Below are the code and all the weights of a small trained network. Each question names an input and a target symbol and asks about switching units off, where a switched-off unit gives its printed mean instead of its output.

import numpy as np


def w(rows, s, z=0):
    codes = np.array(rows[::2]) - 128.0
    scale = np.full(codes.shape[1], s)
    scale[-1] = z or s
    return codes * scale


def norm(h):
    return h / np.sqrt((h * h).mean(-1, keepdims=True) + 1e-5)


def f(y):
    return np.maximum(y, 0)


def softmax(a):
    e = np.exp(a - a.max(-1, keepdims=True))
    return e / e.sum(-1, keepdims=True)


def log_softmax(a):
    a = a - a.max(-1, keepdims=True)
    return a - np.log(np.exp(a).sum(-1, keepdims=True))


def net(x, mask):
    ids = ['ΔΘΞΣΦαβεζλμτψ'.index(c) for c in x.split()]
    T = len(ids)
    res = E[ids] + P[:T]
    r = norm(res)
    for j in range(3):
        rows = slice(3 * j, 3 * j + 3)
        q, k, v = (r @ M[0][rows].T for M in (Q, K, V))
        z = softmax(np.where(np.tri(T) > 0, q @ k.T / 3**0.5, -1e9)) @ v
        o = O[0][rows]
        res = res + np.where(mask[j], z, o[:, -1]) @ o[:, :-1]
    y = f(norm(res) @ A[0][:, :-1].T + A[0][:, -1])
    res = res + np.where(mask[3:7], y, B[0][:, -1]) @ B[0][:, :-1]
    return log_softmax(norm(res)[-1] @ U[:, :-1].T + U[:, -1])


Q, K, V, O, A, B = {}, {}, {}, {}, {}, {}
E = w([
[77,90,219,158,56,73,82,89,154,124,8],'Δ',
[67,180,178,64,92,101,127,35,50,97,116],'Θ',
[112,153,92,138,110,101,178,154,57,21,43],'Ξ',
[128,48,167,52,76,55,102,50,123,210,151],'Σ',
[61,126,86,66,194,35,91,68,153,52,84],'Φ',
[170,39,175,136,182,121,171,7,78,89,115],'α',
[120,106,86,127,76,24,120,51,61,124,78],'β',
[172,208,109,111,181,47,136,121,69,213,27],'ε',
[117,88,42,129,142,49,193,89,84,150,214],'ζ',
[231,43,108,184,18,107,174,139,107,183,105],'λ',
[104,210,126,217,59,100,200,44,117,173,186],'μ',
[104,32,77,189,90,86,125,42,200,72,195],'τ',
[225,172,86,78,40,126,126,23,143,67,148],'ψ',
],0.017)
P = w([
[147,117,186,107,103,2,209,148,140,76,146],'0',
[115,105,173,80,101,59,176,162,101,83,127],'1',
[88,94,121,45,104,129,230,116,160,122,63],'2',
[157,119,157,116,118,45,131,141,79,77,155],'3',
[106,100,144,121,128,94,141,146,79,113,138],'4',
[92,109,76,80,110,161,187,87,140,143,71],'5',
[168,135,117,139,125,62,84,123,72,104,161],'6',
[120,112,117,147,125,130,113,123,61,117,177],'7',
[104,126,45,111,115,190,140,79,133,160,76],'8',
[184,149,81,173,141,87,56,110,86,125,178],'9',
[132,119,88,175,151,151,80,114,70,142,184],'10',
[117,137,12,139,120,213,93,66,127,178,86],'11',
[214,182,44,201,139,96,6,89,61,134,175],'12',
[137,131,51,195,160,190,44,94,34,148,207],'13',
],0.019)
Q[0] = w([
[167,139,48,106,56,84,143,8,120,110,69],'H1',
[169,163,192,146,125,56,83,181,111,87,195],'H1',
[187,159,106,88,94,99,120,109,169,99,117],'H1',
[81,93,81,147,92,111,110,83,72,134,71],'H2',
[53,101,176,165,175,176,119,200,107,143,169],'H2',
[75,106,75,107,119,193,166,99,146,174,78],'H2',
[141,145,85,111,98,152,141,97,166,141,90],'H3',
[195,159,209,137,143,88,81,187,139,78,191],'H3',
[217,150,78,92,80,73,127,52,130,95,99],'H3',
],0.017)
K[0] = w([
[138,134,33,178,137,218,4,100,93,161,142],'H1',
[60,96,174,40,116,136,185,163,125,118,79],'H1',
[127,128,113,154,138,169,205,82,146,154,137],'H1',
[127,129,76,132,121,191,13,170,114,140,138],'H2',
[101,124,200,73,101,56,171,197,158,92,129],'H2',
[199,150,121,187,154,111,99,93,137,119,169],'H2',
[206,101,144,155,171,151,122,123,176,100,144],'H3',
[88,93,208,76,138,125,212,123,135,96,76],'H3',
[146,126,39,159,143,229,53,105,92,168,134],'H3',
],0.017)
V[0] = w([
[37,218,92,136,29,118,128,192,189,161,166],'H1',
[150,111,153,142,95,170,111,104,192,60,149],'H1',
[104,182,210,166,92,172,152,99,88,105,89],'H1',
[20,77,149,247,160,115,110,151,154,115,81],'H2',
[69,154,136,41,192,110,56,80,151,121,156],'H2',
[123,185,45,111,201,135,155,164,109,2,117],'H2',
[111,191,206,240,32,94,97,114,149,206,27],'H3',
[86,94,92,171,54,108,107,65,99,80,121],'H3',
[96,175,133,164,141,174,245,126,92,184,237],'H3',
],0.018)
O[0] = w([
[18,136,88,108,150,200,253,101,91,203,15,67],'H1',
[111,59,184,149,229,207,106,131,229,83,136,121],'H1',
[115,200,186,163,185,168,70,118,31,63,118,125],'H1',
[156,104,248,250,97,65,194,138,86,145,47,80],'H2',
[61,193,190,55,135,61,155,79,189,112,165,115],'H2',
[96,118,23,188,100,136,133,37,210,11,88,128],'H2',
[108,226,124,137,73,157,121,169,183,106,128,104],'H3',
[79,62,159,143,131,125,167,191,122,58,160,250],'H3',
[168,84,138,149,73,157,171,55,110,152,244,168],'H3',
],0.016,0.023)
A[0] = w([
[110,77,151,157,154,142,187,120,157,110,102,23],'N1',
[84,178,96,153,134,251,193,75,48,195,97,2],'N2',
[119,177,130,103,128,128,88,83,89,104,124,65],'N3',
[141,142,124,126,138,111,112,138,98,87,165,62],'N4',
],0.026,0.0064)
B[0] = w([
[124,130,122,170,57,136,92,134,214,205,153,190],'N1',
[134,180,159,137,5,162,167,118,165,83,207,252],'N2',
[138,98,142,174,116,130,80,106,102,180,110,160],'N3',
[99,68,138,154,64,139,133,112,145,181,152,238],'N4',
],0.023,0.014)
U = w([
[139,166,184,162,254,128,190,140,69,127,93,249],'Δ',
[12,118,194,136,143,145,82,64,77,162,149,92],'Θ',
[140,113,77,223,152,164,138,112,87,74,66,142],'Ξ',
[123,155,184,24,166,102,144,169,129,198,170,124],'Σ',
[97,184,159,114,165,33,165,69,186,99,130,130],'Φ',
[228,140,179,158,158,91,57,135,133,68,206,93],'α',
[42,74,118,100,54,98,137,240,83,71,145,9],'β',
[168,180,88,121,95,118,68,111,133,193,94,140],'ε',
[170,60,101,96,164,110,232,65,60,160,112,165],'ζ',
[193,86,95,132,120,230,119,229,67,154,102,106],'λ',
[149,165,166,115,78,208,194,128,123,90,183,123],'μ',
[118,67,167,166,126,174,144,143,203,224,95,125],'τ',
[81,126,87,93,216,208,105,141,131,115,143,180],'ψ',
],0.0089,0.012)

Each question gives the input, a string of symbols that net reads in full, and the target symbol t.
The units are the heads (3 rows each of Q, K, V and O) and the neurons (one row each of A and B). Each row of codes is followed by its name. A weight is (code - 128) times the scale printed after its matrix; where a second scale follows, it is the last column's (O, A, B and U).
mask holds one flag per unit, heads first, then neurons. A switched-off unit (its flag False) gives its mean, the last column of its rows in O or B, instead of its output. The means were averaged over made-up inputs and are rounded, as every weight is.
A unit's drop is (log p(t) with every unit on - log p(t) with that unit switched off) / (log p(t) with every unit on - log p(t) with every unit switched off).
The circuit of an input: a set's keep is (log p(t) with only the set's units on - log p(t) with every unit switched off) / (log p(t) with every unit on - log p(t) with every unit switched off). Starting from all 7 units, units are removed one at a time, each time the one whose removal leaves the highest keep (on an exact tie, the one counted first), for as long as the keep stays at least 0.8.
circuit, biggest first: the units of the circuit, biggest drop first
most important unit: the unit with the biggest drop
which heads matter: for each layer, one digit per head in row order, 1 if its drop is at least 0.15 and else 0, layers parted by /
drop of u: that unit's drop, to one decimal
input α λ α μ α Ξ τ α μ β ψ μ, target ψ: most important unit -> H2
input β Σ Θ ψ τ Σ β, target Σ: which heads matter -> 010
input Θ α α Ξ ζ Ξ λ, target Ξ: which heads matter -> 010
input β Σ μ μ β ζ τ μ ζ μ α ζ Φ, target ζ: circuit, biggest first -> H1, H3
input α ψ α α β Σ, target β: which heads matter -> 001
input Σ α Δ μ ζ ζ τ λ μ μ α Φ Σ, target Φ: which heads matter -> 010
input ζ τ ψ ζ α β β Δ α Ξ Ξ Δ ζ, target Δ: circuit, biggest first -> H2, H1
input Φ Θ Σ ψ Φ ζ Φ ε Φ μ α ζ ε, target ζ: circuit, biggest first -> H1, H3
input Σ Ξ ζ λ, target ζ: circuit, biggest first -> H3, H1
input α ψ ε α ψ Φ β α ψ τ, target ψ: circuit, biggest first -> H2, H1
input Θ β Σ Φ α ε α τ Φ, target τ: circuit, biggest first -> H1, H2
input Θ μ μ Σ μ ζ Θ μ τ α τ Θ α, target Θ: circuit, biggest first -> H1, H2, N3
input α μ β Σ Δ μ ζ Σ λ τ α μ Θ ψ, target ψ: circuit, biggest first -> H2, N2
input α τ Θ ζ μ ζ Θ, target ζ: circuit, biggest first -> H3, H1
input τ ζ ζ α ζ Σ ζ μ Δ Θ, target Δ: circuit, biggest first -> H2, H1
input Θ Δ ψ μ τ α, target τ: circuit, biggest first -> N1, H1
input τ α β ζ ζ τ α Σ α α α ζ ζ α, target ζ: most important unit -> H3
input Φ τ ζ μ α ζ β α, target ζ: circuit, biggest first -> N2, H3
input Φ μ Δ μ α λ λ Θ, target Θ: circuit, biggest first -> H1, N2
input ζ ε α ζ ζ μ τ ε Θ, target τ: most important unit -> N1
input τ α Σ τ μ Φ α ε Ξ, target ε: circuit, biggest first -> H3, N2
input μ Σ ζ ζ, target ζ: circuit, biggest first -> H3, H1
input α μ τ ζ, target τ: drop of N4 -> 0.0
input ζ ζ μ α Ξ λ Ξ α τ μ Φ ψ ψ Θ, target Θ: drop of N3 -> 0.3
input μ Φ Θ ψ, target Θ: drop of N2 -> 0.1
input Θ μ Σ τ, target Σ: drop of H2 -> 0.8
input λ Σ α α α, target α: most important unit -> H1
